Below is a small trained network, with its code and all its weights. Each question gives an input and a target symbol and asks what happens when units are switched off, that is, made to give their printed mean instead of their output.

import numpy as np


def w(rows, s, z=0):
    codes = np.array(rows[::2]) - 128.0
    scale = np.full(codes.shape[1], s)
    scale[-1] = z or s
    return codes * scale


def norm(h):
    return h / np.sqrt((h * h).mean(-1, keepdims=True) + 1e-5)


def f(y):
    return np.maximum(y, 0)


def softmax(a):
    e = np.exp(a - a.max(-1, keepdims=True))
    return e / e.sum(-1, keepdims=True)


def log_softmax(a):
    a = a - a.max(-1, keepdims=True)
    return a - np.log(np.exp(a).sum(-1, keepdims=True))


def net(x, mask):
    ids = ['βγδζθλτφψω'.index(c) for c in x.split()]
    T = len(ids)
    res = E[ids] + P[:T]
    u = 0
    for l in range(2):
        q, k, v = (norm(res) @ M[l].T for M in (Q, K, V))
        z = softmax(np.where(np.tri(T) > 0, q @ k.T / 3**0.5, -1e9)) @ v
        res = res + np.where(mask[u], z, O[l][:, -1]) @ O[l][:, :-1]
        u += 1
        y = f(norm(res) @ A[l][:, :-1].T + A[l][:, -1])
        res = res + np.where(mask[u : u + 8], y, B[l][:, -1]) @ B[l][:, :-1]
        u += 8
    return log_softmax(norm(res)[-1] @ U[:, :-1].T + U[:, -1])


Q, K, V, O, A, B = {}, {}, {}, {}, {}, {}
E = w([
[143,147,113,106,148,149],'β',
[82,155,132,145,189,188],'γ',
[71,186,138,123,223,194],'δ',
[126,235,175,147,96,57],'ζ',
[109,133,101,102,89,73],'θ',
[138,166,63,114,105,206],'λ',
[111,192,102,138,169,204],'τ',
[208,117,102,192,218,86],'φ',
[236,234,157,44,8,135],'ψ',
[222,123,154,132,104,200],'ω',
],0.015)
P = w([
[178,69,208,69,116,1],'0',
[107,177,90,85,153,100],'1',
[120,187,89,118,152,141],'2',
[126,171,85,136,155,165],'3',
[141,171,71,153,144,178],'4',
[149,147,51,164,138,210],'5',
[146,169,93,208,156,189],'6',
],0.0078)
Q[0] = w([
[199,139,41,105,185,169],'L0H1',
[193,169,120,97,255,177],'L0H1',
[111,24,134,112,75,92],'L0H1',
],0.0068)
K[0] = w([
[139,110,173,62,127,124],'L0H1',
[150,77,254,94,127,103],'L0H1',
[91,102,78,120,95,161],'L0H1',
],0.013)
V[0] = w([
[145,255,43,142,77,92],'L0H1',
[125,149,155,159,243,81],'L0H1',
[94,133,34,45,193,179],'L0H1',
],0.0075)
O[0] = w([
[203,222,211,112,64,149,254],'L0H1',
[120,6,148,209,172,228,211],'L0H1',
[109,167,254,77,64,98,65],'L0H1',
],0.0091,0.0059)
A[0] = w([
[150,151,112,35,132,102,68],'L0N1',
[59,146,143,157,193,176,143],'L0N2',
[177,150,202,118,81,101,146],'L0N3',
[124,137,156,203,140,139,223],'L0N4',
[16,94,18,82,110,77,110],'L0N5',
[146,132,100,141,77,61,150],'L0N6',
[1,161,162,133,144,145,253],'L0N7',
[166,177,140,175,118,97,162],'L0N8',
],0.0091,0.0033)
B[0] = w([
[131,253,68,126,127,167,154],'L0N1',
[171,111,97,91,94,103,203],'L0N2',
[106,76,123,139,111,63,254],'L0N3',
[171,77,118,85,132,130,232],'L0N4',
[167,61,97,133,105,110,146],'L0N5',
[89,106,174,124,151,110,173],'L0N6',
[121,128,109,112,23,100,187],'L0N7',
[36,142,78,136,167,167,250],'L0N8',
],0.011,0.007)
Q[1] = w([
[133,235,122,82,112,214],'L1H1',
[194,194,164,150,109,254],'L1H1',
[64,125,174,181,139,39],'L1H1',
],0.0067)
K[1] = w([
[131,93,164,229,131,27],'L1H1',
[38,168,37,229,123,30],'L1H1',
[177,226,243,160,65,255],'L1H1',
],0.0057)
V[1] = w([
[76,139,101,150,43,158],'L1H1',
[127,163,160,133,170,254],'L1H1',
[61,105,221,154,196,161],'L1H1',
],0.006)
O[1] = w([
[155,140,208,191,208,195,165],'L1H1',
[221,112,131,114,165,190,3],'L1H1',
[254,160,136,117,15,233,72],'L1H1',
],0.0097,0.0045)
A[1] = w([
[88,119,111,131,114,209,120],'L1N1',
[8,129,113,140,151,116,4],'L1N2',
[140,191,170,159,158,125,93],'L1N3',
[129,157,130,148,6,102,152],'L1N4',
[110,129,140,140,99,148,138],'L1N5',
[76,97,170,132,65,121,123],'L1N6',
[237,139,95,66,127,203,94],'L1N7',
[135,58,120,93,106,125,169],'L1N8',
],0.011,0.0027)
B[1] = w([
[92,149,209,109,119,99,182],'L1N1',
[158,119,182,136,125,50,253],'L1N2',
[159,90,148,58,79,255,207],'L1N3',
[148,19,105,155,184,95,239],'L1N4',
[131,110,167,45,156,158,159],'L1N5',
[107,191,158,203,159,54,198],'L1N6',
[162,147,169,158,117,34,194],'L1N7',
[160,210,151,78,122,213,185],'L1N8',
],0.0099,0.0067)
U = w([
[136,123,97,66,129,113,134],'β',
[105,83,102,151,107,169,253],'γ',
[123,128,157,77,107,162,171],'δ',
[209,175,100,143,105,92,66],'ζ',
[68,119,117,188,133,56,144],'θ',
[118,159,124,97,109,116,81],'λ',
[152,139,211,94,162,93,94],'τ',
[188,117,110,129,247,122,109],'φ',
[135,196,120,83,195,120,96],'ψ',
[131,123,95,95,165,105,110],'ω',
],0.012,0.0036)

Each question gives the input, a string of symbols that net reads in full, and the target symbol t.
The units are the heads (3 rows each of Q, K, V and O) and the neurons (one row each of A and B). Each row of codes is followed by its name. A weight is (code - 128) times the scale printed after its matrix; where a second scale follows, it is the last column's (O, A, B and U).
mask holds one flag per unit, layer by layer, with each layer's heads first. A switched-off unit (its flag False) gives its mean, the last column of its rows in O or B, instead of its output. The means were averaged over made-up inputs and are rounded, as every weight is.
A unit's drop is (log p(t) with every unit on - log p(t) with that unit switched off) / (log p(t) with every unit on - log p(t) with every unit switched off).
The circuit of an input: a set's keep is (log p(t) with only the set's units on - log p(t) with every unit switched off) / (log p(t) with every unit on - log p(t) with every unit switched off). Starting from the 12 units with the biggest drops (on a tie, the unit counted first), units are removed one at a time, each time the one whose removal leaves the highest keep (on an exact tie, the one counted first), for as long as the keep stays at least 0.8.
units of the circuit, in order: the units of the circuit, biggest drop first
most important unit: the unit with the biggest drop
top k neurons: the k neurons with the biggest drops, biggest first
k most important neurons of layer l: the k neurons of layer l with the biggest drops, biggest first
drop when u is switched off: that unit's drop, to one decimal
input β θ δ, target β: top 4 neurons -> L0N2, L0N3, L1N8, L0N7
input τ ζ τ ζ ζ δ, target τ: most important unit -> L1N7
input τ ζ τ λ ζ, target τ: units of the circuit, in order -> L0N3, L1H1, L1N3
input γ ψ γ δ, target γ: units of the circuit, in order -> L0H1, L0N7
input ζ φ ζ δ τ δ, target ζ: top 2 neurons -> L0N8, L0N2
input ζ ω ψ ζ φ φ λ, target ζ: units of the circuit, in order -> L0N8, L1N7
input δ δ θ δ, target δ: 2 most important neurons of layer 0 -> L0N7, L0N3
input ζ δ ζ ζ γ ζ, target γ: 2 most important neurons of layer 0 -> L0N2, L0N8
input ζ ζ ζ ψ ζ ζ ω, target ζ: units of the circuit, in order -> L0H1, L1N7, L0N6
input β ψ ψ θ ω τ δ, target β: top 2 neurons -> L0N2, L0N7
input θ τ τ ζ ζ, target τ: top 2 neurons -> L1N3, L0N2
input δ ζ γ ζ ζ, target δ: top 3 neurons -> L0N8, L1N3, L0N2
input β τ τ, target β: top 2 neurons -> L0N2, L0N3
input δ ζ β, target δ: 2 most important neurons of layer 0 -> L0N7, L0N2
input ζ ζ ζ τ φ γ, target ζ: top 3 neurons -> L0N8, L1N7, L0N2
input θ τ ζ ω τ, target θ: units of the circuit, in order -> L1H1
input τ γ ζ ψ ζ ω, target τ: top 2 neurons -> L1N7, L1N1
input ζ ζ τ ζ φ ζ, target γ: top 4 neurons -> L0N2, L0N8, L0N7, L0N6
input ζ θ θ γ, target ζ: top 3 neurons -> L0N8, L0N2, L1N7
input θ β ω ζ γ δ, target θ: 2 most important neurons of layer 0 -> L0N5, L0N1
input τ θ τ γ ζ ψ, target τ: top 2 neurons -> L1N4, L0N3
input τ ζ τ ζ τ, target τ: 2 most important neurons of layer 1 -> L1N7, L1N1
input ζ ζ δ λ, target ζ: top neuron -> L0N8
input τ γ δ ζ β, target τ: 2 most important neurons of layer 1 -> L1N7, L1N3
input ζ ψ ζ τ ζ, target δ: 3 most important neurons of layer 1 -> L1N3, L1N6, L1N7
input θ θ β, target θ: 2 most important neurons of layer 0 -> L0N5, L0N4
input γ ζ τ ζ δ, target γ: drop when L0H1 is switched off -> 2.0
input ψ θ ζ τ δ τ, target ψ: drop when L0H1 is switched off -> 0.5
input ψ ω ζ θ τ, target ψ: drop when L0H1 is switched off -> 1.3
